(in the rows, 128 means zero)
Facts:
bagil | π klumam | Σ dizovar | μ f
bavali | Σ drustol | μ b
bedil | π plastir | ω sotim | Σ tabim | μ a
bedrukal | ω gefles | μ f
bepim | π gaplun | μ c
bigru | Σ skisom | μ a
bistu | π drustol | ω tobrel | μ f
bosta | ω triban | μ d
braron | Σ foflotram | μ e
brazogek | π droska | Σ klugus | μ c
brede | ω mita | μ e
brirar | Σ brople | μ b
brople | π dizovar | ω trastison | Σ bedil | μ d
brostek | π bedil | ω skalam | μ d
brostuk | π darofi | ω remo | μ d
bruful | π fodros | ω tritrik | μ a
bugrul | ω grigil | μ a
dakogi | π klases | Σ trazil | μ c
darofi | ω stopi | μ a
davim | π tetropla | Σ tari | μ e
distole | π skosik | Σ stobun | μ c
dizovar | π dakogi | Σ nesil | μ b
drefe | ω tabim | Σ gigrugras | μ d
drenan | π lesis | ω klumam | μ c
drifen | π steskolen | μ f
drizun | Σ tribifluk | μ a
droska | π fudok | μ a
drosopa | π triban | ω loven | Σ skazuk | μ f
drukle | π drizun | μ a
drustol | π duver | ω gopes | Σ stugra | μ d
drusu | ω sosker | Σ plastir | μ a
druza | ω vadre | Σ negus | μ c
duver | π gavek | ω brazogek | Σ skuvem | μ a
fidrel | π skazuk | Σ raklor | μ c
flatrem | π drefe | ω zepepa | μ a
flavul | Σ klerem | μ f
fleskik | ω plasem | μ c
fliskinus | Σ granik | μ a
fodros | π grune | μ a
foflotram | π trabredil | Σ brazogek | μ c
foligrik | μ c
fudok | π giga | Σ skenom | μ e
fudri | ω fugri | μ d
fugri | ω stugra | Σ mostik | μ e
gador | ω dizovar | μ b
gaplun | π grigil | Σ plasem | μ b
gasi | Σ bepim | μ c
gaskubun | ω raklor | Σ bigru | μ b
gavek | ω nesil | μ a
gebri | ω stuzom | μ b
gefles | π distole | ω grune | μ d
geplas | π gebri | ω klaflikle | μ c
giga | π mostik | Σ gasi | μ c
gigrufa | π midrik | ω laklel | μ d
gigrugras | π skalam | ω drenan | Σ fidrel | μ e
gisku | π gigrufa | ω lesis | Σ rovak | μ c
godro | π tribifluk | μ b
gopes | ω skodim | Σ grela | μ e
gove | Σ gopes | μ f
grakizas | ω gisku | μ c
granik | π nivel | Σ gaplun | μ b
grela | π vadre | Σ katrik | μ a
grigil | Σ steskolen | μ b
grune | π stulin | Σ plibun | μ a
kapu | π plibun | μ a
katrik | ω trabredil | Σ tabo | μ a
keto | π sotim | μ a
ketrok | Σ fliskinus | μ a
klaflikle | π bavali | ω tribifluk | Σ giga | μ b
klases | ω bruful | μ e
klerem | π drifen | μ b
kletrin | π luklom | Σ gove | μ f
klidrivik | Σ sotrun | μ d
klugus | π drenan | ω ketrok | Σ rege | μ b
klumam | ω skenom | Σ sotim | μ d
klutriklom | μ f
laklel | ω drizun | μ c
laton | ω tekebra | μ f
lesis | π rovak | ω brople | μ c
libo | ω geplas | μ e
loven | ω nivel | μ d
luklom | ω bosta | Σ braron | μ f
megos | π nemok | Σ bagil | μ e
memon | π stuzom | ω brostuk | μ b
midrik | π naflak | μ b
mita | ω vakolil | Σ skalam | μ b
mostik | π pabrobok | Σ remo | μ e
muplustir | π papos | ω darofi | μ b
naflak | π skurel | Σ mita | μ b
negus | π grela | ω drukle | Σ naflak | μ c
nemok | π brostek | μ f
nesil | ω brostek | μ e
niklubin | π stugra | Σ drizun | μ e
nivel | ω skosik | μ a
pabrobok | π laton | ω plibun | μ a
papos | π stadror | μ c
plasem | ω pobo | Σ remak | μ b
plastir | ω drusu | Σ foligrik | μ e
plibun | π tabo | ω gador | μ f
plogrin | π sudon | μ a
pobo | ω luklom | Σ flavul | μ b
pogrim | π fudri | μ b
raklor | ω gebri | Σ klutriklom | μ d
rarelus | π foligrik | ω sebrus | μ f
rege | Σ brirar | μ b
remak | Σ duver | μ a
remo | ω sudon | Σ triban | μ c
rovak | π klerem | Σ drosopa | μ d
sebrus | ω gavek | Σ brede | μ e
skalam | ω braron | Σ bavali | μ b
skazuk | π bepim | Σ klidrivik | μ a
skenom | ω bedrukal | μ d
skisom | Σ megos | μ a
skodim | ω klases | μ c
skosik | π skuvem | μ d
skurel | π memon | μ a
skuvem | π sotrun | μ d
sosker | π klugus | ω drefe | μ c
sotim | π braron | Σ kletrin | μ f
sotrun | ω bugrul | Σ tritrik | μ b
stadror | Σ fudok | μ f
steskolen | π laklel | ω davim | μ a
stobun | ω keto | Σ sebrus | μ e
stopi | π godro | ω stobun | Σ tretedra | μ b
stugra | ω drifen | Σ niklubin | μ f
stulin | π geplas | ω tretedra | Σ fugri | μ c
stuzom | π rarelus | Σ vakolil | μ f
sudon | π kletrin | ω dakogi | μ d
tabim | ω fleskik | Σ trastison | μ c
tabo | π foflotram | ω memon | μ a
tari | π negus | ω plastir | Σ klumam | μ e
tekebra | ω gigrugras | μ d
tetropla | π gasi | Σ brostek | μ a
tobrel | ω pabrobok | μ a
trabredil | π brede | ω bagil | μ c
trastison | μ c
trazil | μ d
tretedra | μ f
triban | π muplustir | ω sotrun | μ d
tribifluk | π brazogek | ω katrik | Σ grigil | μ a
tritrik | ω druza | Σ darofi | μ e
vadre | π plogrin | ω libo | μ f
vakolil | Σ pabrobok | μ d
zepepa | π stopi | ω stadror | Σ vadre | μ e

Known rows:
[117 136 145  88 156 113 138 138 105 149  80 133 131 108 149 127 107 136
 143 147 123 108 161 173 206 132 116 171 166 154 145 153  97] -> giga
[123 136 112  83 127 108 137 144  88 102  88 142 101 111 152 125 140 131
 144 133 123 103 112 152 119 106 110 167 128 164 137 142 101] -> muplustir
[152 147 141  84 134 115 139 223  92 103 115 150 104 110 155 126 188 163
 141 127 123 108 103 210 221 134 117 175 132 144 138 188 139] -> stopi
[113 135 114  95 119 112 144 138  95 119  82 151 103 107 147 123 123 138
 142 143 154 112 108 152 113 104 126 170 179 152 171 156 101] -> brostek
[119 136 124  89 126 114 141 138 100 122 115 140 129 128 150 129 123 178
 147 131 122 161 107 164 118 120 119 172 151 154 160 146  98] -> skurel
[119 136 119  97 140 114 145 139  96 112  95 133 122 115 145 125 115 160
 141 137 123 106 104 155 160 147 120 170 126 146 148 160  98] -> fidrel
[117 140 136 103 122 110 138 140 100 117 123 156 151 129 148 129 102 180
 143 137 129 146 111 164 119 128 112 173 149 165 161 148  93] -> kapu
[128 134 115  84 123 116 165 146  92 102  87 132 102 111 152 120 154 136
 149 134 134 113 116 155 117 117 126 185 130 148 142 142  98] -> stugra
[116 166 128  90 118 113 133 143  94 102  85 136 106 121 165 149 105 203
 146 136 112 165 108 205 105 103 132 185 163 185 144 165  95] -> bugrul
[118 139 131 100 120 113 140 142  93 103  82 129 120 142 144 126 134 134
 142 138 161 129 109 154 116 114 111 175 132 173 136 140  98] -> gigrufa
[115 136 136 103 121 109 140 137 110 131 115 150 146 121 151 120 108 185
 141 138 135 137 110 169 125 132 118 169 165 149 160 163  95] -> drukle
[116 142 113  86 121 114 145 141  89 150  95 132 130 108 148 120 133 146
 165 134 127 114 112 161 132 167 115 171 132 162 183 157  94] -> geplas
[124 142 137  99 120 109 139 137 127 147 148 184 190 162 152 142 151 135
 142 140 121 178 110 150 196 101 115 182 162 146 135 145  98] -> drusu
[121 142 111  85 122 112 162 165 119 103  84 140 106 144 167 128 205 135
 153 139 152 109 126 157 157 105 133 174 179 151 137 145 137] -> plastir
[145 142 116  84 129 113 165 136  91 106  86 132 103 115 157 140 170 138
 140 139 120 103 132 149 170 105 153 224 137 150 142 139  94] -> luklom
[162 135 121  87 160 112 205 183 123 106  83 133 120 152 169 124 169 168
 174 143 153 106 117 154 184 104 130 171 126 139 133 142  95] -> davim
[142 151 150 102 116 111 135 136 100 125  90 153 140 110 170 126 107 143
 147 162 114 153 114 200 162 120 118 165 190 150 170 177  97] -> droska
[120 138 110 105 151 112 164 172  99 102  86 134 100 112 162 125 158 133
 187 142 175 112 143 150 114 106 131 176 183 145 171 149  97] -> nesil
[115 139 112 119 134 111 144 153  96 118  81 136 101 109 153 120 134 139
 159 144 165 106 136 153 116 105 144 172 147 161 152 159  95] -> plibun
[171 135 110 100 122 120 172 141  91 109  89 142 129 113 157 128 118 134
 145 146 131 147 104 154 139 149 120 223 130 157 134 144  97] -> distole
[121 134 113  89 115 112 140 138  89 118  91 131 117 116 149 128 123 144
 145 134 119 115 111 153 150 134 116 175 132 153 145 148  93] -> foflotram

Rows:
No name comes twice in this set of rows, the named rows included.
[167 143 113  94 120 113 145 198  94 103  84 176  99 115 167 129 158 141
 141 156 122 106 119 156 156 102 115 169 149 147 139 210 105]	godro
[116 137 111  85 119 118 145 135 101 167 130 129 187 127 151 125 118 169
 162 139 147 143 116 220 119 134 115 178 138 185 196 187  95]	katrik
[115 137 115 120 170 113 153 181 113 104  84 168 145 184 154 137 180 134
 144 146 163 103 118 148 165 107 132 169 140 151 136 146 143]	tari
[123 137 126 115 119 126 146 145  92 108  85 126 159 159 151 128 117 148
 144 138 141 126 108 153 148 165 114 200 137 183 137 138  96]	gisku
[136 142 119 108 121 113 149 163  92 130  86 147 124 111 184 126 110 145
 145 150 119 106 122 168 181 128 114 179 159 145 147 206  97]	brazogek
[112 140 115  79 125 121 154 144  95 156 101 131 159 114 155 124 134 138
 160 135 129 114 120 182 126 165 113 168 127 166 188 166  96]	trabredil
[144 143 110  85 134 112 143 179 109 132  98 129 169 125 151 123 162 154
 174 135 132 107 126 155 171 130 118 174 130 188 139 158  96]	klaflikle
[166 133 109 101 122 115 159 163  89 136 132 138 184 111 195 122 109 160
 141 182 123 148 112 221 119 136 118 177 145 165 220 230  92]	tribifluk

The same things again, as new rows of numbers:
Known rows:
[110 113 123 137 132 118 134 136 186 138 120 117 123 136  88 118 119 140
 132 143 123 123  85 133 118 136 135 128 121 121 126] -> luklom
[137 153 109 115 138 120 152 113 111 160 136  57 106 131 137 135 117 128
 147 132 128 143 102 105 122 102  92 142 182 136 128] -> tabim
[134 108 120 139 144 115 106 134 140 118 115 123 142 157 136 119 124 153
 132 125 135 113 139 117 125 123 123 123 136 136 122] -> gavek
[149  92 143 136 143 144 120 142 155 141 144 182 147 121 109 129 136 160
 114 134 143 116 156  99 100 129 104 101  83 138 128] -> tribifluk
[121 119 115 123 130 128 126 130 137 132 127 112 143 126 117 129 123 142
 125 125 128 121 114 123 115 128 128 115 121 133 125] -> bistu
[121 121 116 126 130 127 124 132 152 132 120 112 137 121 119 131 125 140
 126 123 130 124 106 124 116 128 143 124 100 129 120] -> sotim
[137 106 122 127 151  83 124 114 115 104 141 145 130 145  97 119 132 153
 132 126 129 118 161 116 108 133 137 120 173 140 116] -> mita
[143 128 136 121 157 113 116 131  91 119 106 125 152 134 183 125 118 129
 124 132 137  98 130 143 162 128  97 130 139 129 123] -> nesil
[141 120 123 140 146 119 112 136 143 123 123 136 122 139 114 128 132 146
 125 128 151 118 142 120 111 126 139 135  96 138 119] -> pogrim
[134 129 135 126 141 119 138 123 107 134 134 108 137 126 147 131 123 126
 124 134 122 124 112 135 145 126 112 128 202 125 126] -> tekebra
[139 124 144 127 158 112 124 132  94 124 112 138 141 128 156 126 125 129
 121 136 137 100 126 146 156 135 108 133 128 125 123] -> stobun
[147 128 121 113 129  65 158  82 109 139 177 119 108 124 128 133 116 139
 143 135 120 138 128 126 104 119 114 115 235 128 112] -> druza
[122 115 117 129 134 121 126 128 146 136 116 110 140 125 124 130 130 142
 132 123 117 125 107 112 125 126 139 127 114 128 121] -> gove
[148 136 121 127 127 105 145 107 134 156 156  93 112 132 155 136 112 133
 141 137 131 138 113 121 119 106  99 124 209 128 120] -> skodim
[132 107 125 144 146 119 112 135 150 124 115 132 131 141 117 124 136 149
 128 127 133 118 131 113 121 128 140 133 106 134 118] -> bigru
[118 120 115 122 129 128 126 130 134 134 124 110 140 127 116 128 122 141
 127 125 127 121 111 126 113 128 127 117 109 132 125] -> drosopa
[126 118 118 137 143 127 115 139 134 121 113 143 124 139 121 125 126 137
 120 123 141 113 144 106  98 127 147 131 106 132 120] -> plogrin
[135 127 132 122 141 112 138 120 118 140 130 111 134 120 147 131 120 128
 129 135 125 120 111 133 142 124 109 127 166 125 124] -> fudri
[136 128 132 122 142 113 138 122 115 139 130 112 136 121 146 130 120 127
 128 134 125 119 111 131 141 124 107 126 169 125 125] -> loven
[138 133 132 121 143 109 138 120 125 138 127 112 134 111 148 134 124 126
 127 133 129 122 111 124 145 125 120 131 148 124 119] -> vakolil
[134 128 132 122 142 114 138 122 111 139 131 109 136 123 150 131 120 127
 128 134 126 120 111 132 142 124 108 127 168 125 124] -> raklor

Rows:
No name comes twice in this set of rows, the named rows included.
[135 138 131 123 137 125 136 128 106 132 135 110 136 118 143 134 119 120
 118 132 132 123 115 144 135 127 116 130 173 129 126]	gefles
[145 115 123 135 142 126 112 138 137 116 127 139 124 147 118 123 126 150
 127 131 151 117 137 132 105 128 126 129 125 141 121]	stopi
[143 147 118 119 135 107 155 113 152 157 152  82 105 122 118 132 112 129
 143 142 133 141 107 112 123 108  99 132 197 131 126]	fleskik
[139 129 146 131 153 130 124 139  72 114 120 133 142 127 152 128 128 120
 109 134 141 107 130 160 149 139 117 137 164 130 127]	gigrugras
[132 140 122 115 140 132 134 127  81 139 120  90 132 120 159 136 121 125
 128 126 133 119 106 137 130 120 105 136 129 131 125]	brople
[144 147 115 124 136 126 146 111 103 160 138  62 111 124 156 144 126 127
 143 124 123 146 108  98 124 100 109 145 184 134 121]	trastison
[121 110 122 130 133 123 130 129 141 133 125 112 146 132 118 127 128 144
 129 126 112 126 111 116 124 128 125 119 146 129 124]	laton
[142 125 141 123 157 109 119 131  96 117 110 132 147 133 171 124 121 127
 122 136 138  99 127 146 159 131 103 132 138 127 122]	sebrus
[141 133 129 108 141 103 143 115 116 132 148 132 146 102 131 133 115 128
 117 134 133 117 140 125 129 128 107 108 158 130 124]	drustol
[146 115 125 126 144 140 111 142 147 114 119 147 132 134 119 128 133 151
 128 126 140 119 126 120 106 131 134 130  93 142 117]	droska
[148 149 117 123 125 111 145 113 141 151 159  93 104 121 138 137 110 125
 132 138 144 140 112 131 109 111 113 129 199 129 121]	stulin
[127 116 115 136 146 141 110 141  93 128 108 110 131 144 126 127 137 147
 131 116 141 117 133 119 106 123 128 139  83 143 126]	bedil
[140 113 121 145 142 122 104 143 140 128 123 121 118 151 118 125 127 146
 127 129 156 119 127 145 110 127 134 141  88 134 122]	klugus
[118 108 125 138 132 131 127 131 129 128 129 107 148 136 112 127 131 139
 124 125 110 130 114 121 127 128 134 121 193 130 127]	bedrukal

The same things again, as new rows of numbers:
Known rows:
[126 188 136 121 144 131 134  65 109 127 129 128 111 130 118 148 121 126
 127  89 135  71 132 104 150 133  83 129 157 127 120] -> trazil
[141 118 131 106 128 117 122 155 131 136 128 126 129 128 158 131 134 155
 122 168 129 168  93 146 106 112 135 131  98 124 122] -> granik
[108 113 124 161 122 118 109 118 119  97  88  91  94 132 122  89 141 145
 135 104 152  90 183 175  99 119 103 122 140 100  98] -> sotim
[130 159 145 131 139 140 125  94 118 151 123 131 116 136 122 129 115 115
 139  80 118  73 137 103 144 150  94 121 146 125 110] -> klidrivik
[135 125 137 101 133  97 116 156 129 145 126 123 114 126 155 138 127 153
 119 147 127 180  68 124  83 100 129 135  90 119 126] -> gador
[112 100 127 151 147 126  96 146 134 135  70 116 109 142  99  95 130 135
 163  73 138 139 132 177 123 136 126 129 122 104  63] -> stuzom
[143 119 142 111 118 114 127 141 129 134 128 121 123 127 161 129 133 153
 121 168 126 170 100 142 103 112 121 125  86 118 123] -> plasem
[ 98 103 146 126 173 123 101 114 130 116 113 110  99 138 117 177 118 137
 148  60 135 104 103 147  82  91 126 128 154 112 127] -> bistu
[147 144 155  98 135 123 123 172 129  91 136 125 121 126 155 102 141 142
 117 157 133 166 142 148 115 135 116  97  76 116 124] -> fugri
[146 144 127 136 145 132 128 104 132 171 105 122 139 145 124 144 123 134
 134 127 118  64  76 118 108 156 111 172 177 129 111] -> remo
[136 142 134 146 143 123 131 104 131 165 103 113 139 143 129 133 127 138
 119 145 117  59  96 113 100 168  99 170 182 118 110] -> gasi
[164 104 167 171 103 134 140  97 131 211  78 133 137 151  95 165 113 128
 175 135 106  76 102 156 118 108  63 141 135 142  99] -> druza
[133 126 161 115 136 123 121 149 125 117 146 128 116 121 160 135 141 149
 119 141 123 173 101 133 107 122 112  90  73 116 128] -> plastir
[120 177 144 124 154 130 121  68 102 129 150 127 121 130 124 134 125 135
 116 108 140  59 132  99 146 136  83 130 179 131 119] -> skuvem
[129 132 150 108 123 129 116 142 126 130 155 125 132 123 157 134 143 145
 126 134 132 178  85 137 125 117 116 100  68 116 124] -> libo
[104 133 135 142 145 144 105 129 130 119 127 107 108 134 118 149 128 141
 154  66 143 111 109 171  97 130 130 133 156 127 116] -> kletrin
[126 184 138 114 155 131 128  75 108 121 142 132 110 132 119 138 120 132
 126  94 144  73 170 112 156 125  92 131 165 140 117] -> brostek
[142 188 114 128 131 116 142  84 117 138 101 115 138 137 125 138 139 147
 125 155 143  53  85 126 124 157 108 179 192 130 109] -> trastison
[139  89 156 130 120 127 106 174 140 163 133 121 144 135 157 110 141 151
 133 159 113 182  73 143  91 143 137 120  80 116 109] -> klaflikle
[154 121 163 110 117 113 139 136 122 145 110 136 119 131 137 179 123 157
 140 168 129 173  77 157 107  59 100 122  75 146 123] -> mita
[142 184 111  75 129 123 129 134 135 166 119 137 106 126 152  93 105 127
 116 112 126 149 133  94 136 135 157 140  91 132 118] -> drizun

Rows:
No name comes twice in this set of rows, the named rows included.
[109 120 151 126 162 142 117 120 147  97 124 116 127 140 120 188 136 125
 157  72 133  89  79 165 105 118 130 128 142 103 128]	laton
[138 110 138 105 162 103 115 144 130 131 126 131 135 130 145 133 135 169
 116 186 134 199  94 147 113 116 124 131 101 117  97]	midrik
[142 134 133 100 122 106 107 120 123  82 129 126 138 122 186 187 148 171
 107 188 135 146 109 111 119  79 107 155 121 133 135]	klerem
[143 115 123 126 130 101 124 107 116 184  97 122 142 144 118  52 111 126
 130 119 147  49  87 105  95 128 142 169 189 131 117]	brazogek
[141 156 169 127 164 143 133 111 132 121 137 128 125 141 121 115 125 122
 124 110 116  54 175 122 135 172  85 103 159 114 123]	fudri
[145 118 154 102 123 128  93 199 135 135 123 142 131 129 141  66 129 139
 150 127 121 192  95 130 108 141 160 117  67 127 117]	davim
[130 125 124 132 119 131  91 136 134  59  71 114 113 137 127 124 145 139
 148  97 148  73 167 157 126 122 118 148 146 115 107]	drifen
[122 170 137 141 130 124 114 100 107 153 120 125 114 132 113 103 119 118
 137  75 124  82 117 102 138 163  99 132 146 123 104]	vakolil
[125 147 156 117 200 113 111 104 126 143 132 137 112 142 103 128 108 126
 123  91 119  83 142 101 131 150  94 124 165 127 110]	gigrufa
[151 119 153 120 125 137 119 145 136 188 127 143 125 138 143  96 112 130
 129 128 109 150 137 125 129 128 122 115  85 129 111]	tetropla
[110 112 144 124 186 132 116 117 139  99 117 115 112 143 110 173 132 135
 145  87 139 113 123 167 109 116 118 123 150 103 104]	rarelus
[143 113 152  93 158 113 124 154 146 119 140 129 129 135 161 141 131 160
 111 166 127 169 114 148  98 102 127 123 106 122 134]	muplustir

